Below are the code and all the weights of a small trained network. Each question names an input and a class and asks about switching units off, where a switched-off unit gives its printed mean instead of its output.

import numpy as np


def w(rows, s, z=0):
    codes = np.array(rows[::2]) - 128.0
    scale = np.full(codes.shape[1], s)
    scale[-1] = z or s
    return codes * scale


def norm(h):
    return h / np.sqrt((h * h).mean(-1, keepdims=True) + 1e-5)


def f(y):
    return y / 2 * (1 + np.tanh(0.7978845608 * (y + 0.044715 * y**3)))


def log_softmax(a):
    a = a - a.max(-1, keepdims=True)
    return a - np.log(np.exp(a).sum(-1, keepdims=True))


def net(x, mask):
    res = np.array(x, float).reshape(1, 3) / 4 @ E
    u = 0
    for l in range(2):
        y = f(norm(res) @ A[l][:, :-1].T + A[l][:, -1])
        res = res + np.where(mask[u : u + 15], y, B[l][:, -1]) @ B[l][:, :-1]
        u += 15
    return log_softmax(norm(res)[-1] @ U[:, :-1].T + U[:, -1])


A, B = {}, {}
E = w([
[183,199,115],'x0',
[72,169,3],'x1',
[231,73,61],'x2',
],0.0051)
A[0] = w([
[106,88,117,21],'L0N1',
[88,139,254,96],'L0N2',
[176,189,136,100],'L0N3',
[71,54,125,86],'L0N4',
[203,63,156,95],'L0N5',
[124,110,123,2],'L0N6',
[56,25,120,95],'L0N7',
[79,70,129,71],'L0N8',
[147,197,114,80],'L0N9',
[99,161,93,87],'L0N10',
[112,43,174,98],'L0N11',
[139,86,57,122],'L0N12',
[175,116,106,106],'L0N13',
[64,151,144,128],'L0N14',
[82,34,146,92],'L0N15',
],0.013,0.006)
B[0] = w([
[71,187,140,108],'L0N1',
[125,43,138,253],'L0N2',
[196,213,206,152],'L0N3',
[131,254,111,152],'L0N4',
[97,33,172,204],'L0N5',
[67,158,114,100],'L0N6',
[131,225,204,179],'L0N7',
[165,227,97,136],'L0N8',
[127,197,183,142],'L0N9',
[91,89,180,146],'L0N10',
[93,190,144,181],'L0N11',
[100,79,115,174],'L0N12',
[165,83,124,148],'L0N13',
[157,33,97,185],'L0N14',
[136,217,158,169],'L0N15',
],0.0082,0.0059)
A[1] = w([
[126,69,159,116],'L1N1',
[130,147,23,89],'L1N2',
[230,239,139,84],'L1N3',
[146,183,128,59],'L1N4',
[168,221,54,124],'L1N5',
[44,134,154,111],'L1N6',
[112,135,84,10],'L1N7',
[130,154,35,170],'L1N8',
[183,127,52,2],'L1N9',
[25,109,156,140],'L1N10',
[77,173,2,109],'L1N11',
[231,168,210,218],'L1N12',
[154,44,158,71],'L1N13',
[79,177,13,135],'L1N14',
[233,193,188,162],'L1N15',
],0.01,0.0052)
B[1] = w([
[116,72,76,184],'L1N1',
[132,85,160,143],'L1N2',
[57,245,176,168],'L1N3',
[38,179,174,118],'L1N4',
[66,145,179,157],'L1N5',
[223,129,125,163],'L1N6',
[96,152,207,108],'L1N7',
[107,75,149,158],'L1N8',
[136,62,131,118],'L1N9',
[155,64,90,200],'L1N10',
[112,99,207,179],'L1N11',
[51,165,153,254],'L1N12',
[88,126,67,191],'L1N13',
[99,119,220,181],'L1N14',
[73,194,137,201],'L1N15',
],0.011,0.0059)
U = w([
[28,240,245,181],'0',
[91,34,215,165],'1',
[183,44,118,205],'2',
[51,162,83,180],'3',
[237,230,65,2],'4',
[211,210,46,2],'5',
],0.012,0.0086)

Each question gives the input, the list of numbers given to net, and the class t.
The units are the neurons (one row each of A and B). Each row of codes is followed by its name. A weight is (code - 128) times the scale printed after its matrix; where a second scale follows, it is the last column's (A, B and U).
mask holds one flag per neuron, layer by layer. A switched-off neuron (its flag False) gives its mean, the last column of its row in B, instead of its output. The means were averaged over made-up inputs and are rounded, as every weight is.
A unit's drop is (log p(t) with every unit on - log p(t) with that unit switched off) / (log p(t) with every unit on - log p(t) with every unit switched off).
The circuit of an input: a set's keep is (log p(t) with only the set's units on - log p(t) with every unit switched off) / (log p(t) with every unit on - log p(t) with every unit switched off). Starting from the 12 units with the biggest drops (on a tie, the unit counted first), units are removed one at a time, each time the one whose removal leaves the highest keep (on an exact tie, the one counted first), for as long as the keep stays at least 0.8.
units of the circuit, in order: the units of the circuit, biggest drop first
top k neurons: the k neurons with the biggest drops, biggest first
top k neurons in layer l: the k neurons of layer l with the biggest drops, biggest first
drop of u: that unit's drop, to one decimal
input [-8,3,8], class 0: top 4 neurons => (L0N2; L0N4; L0N7; L0N14)
input [-8,6,1], class 0: units of the circuit, in order => (L0N7)
input [-3,7,-5], class 1: top 2 neurons in layer 0 => (L0N2; L0N5)
input [6,-2,-7], class 2: top 2 neurons in layer 0 => (L0N2; L0N7)
input [-5,-5,3], class 0: top 2 neurons => (L0N15; L0N7)
input [7,8,-8], class 1: top 2 neurons => (L0N7; L0N14)
input [-6,-6,2], class 0: top 2 neurons in layer 0 => (L0N15; L0N7)
input [5,-6,-7], class 2: top 2 neurons => (L0N2; L0N7)
input [-6,8,8], class 1: top 2 neurons in layer 1 => (L1N14; L1N11)
input [-6,1,-8], class 2: top 2 neurons => (L0N14; L0N2)
input [-5,-2,-8], class 2: top 2 neurons in layer 0 => (L0N2; L0N3)
input [-2,7,5], class 1: drop of L0N14 => 0.2
input [3,7,1], class 1: drop of L0N10 => 0.0
input [2,8,5], class 1: drop of L0N14 => 0.1
input [-2,-3,5], class 2: top neuron => (L0N5)
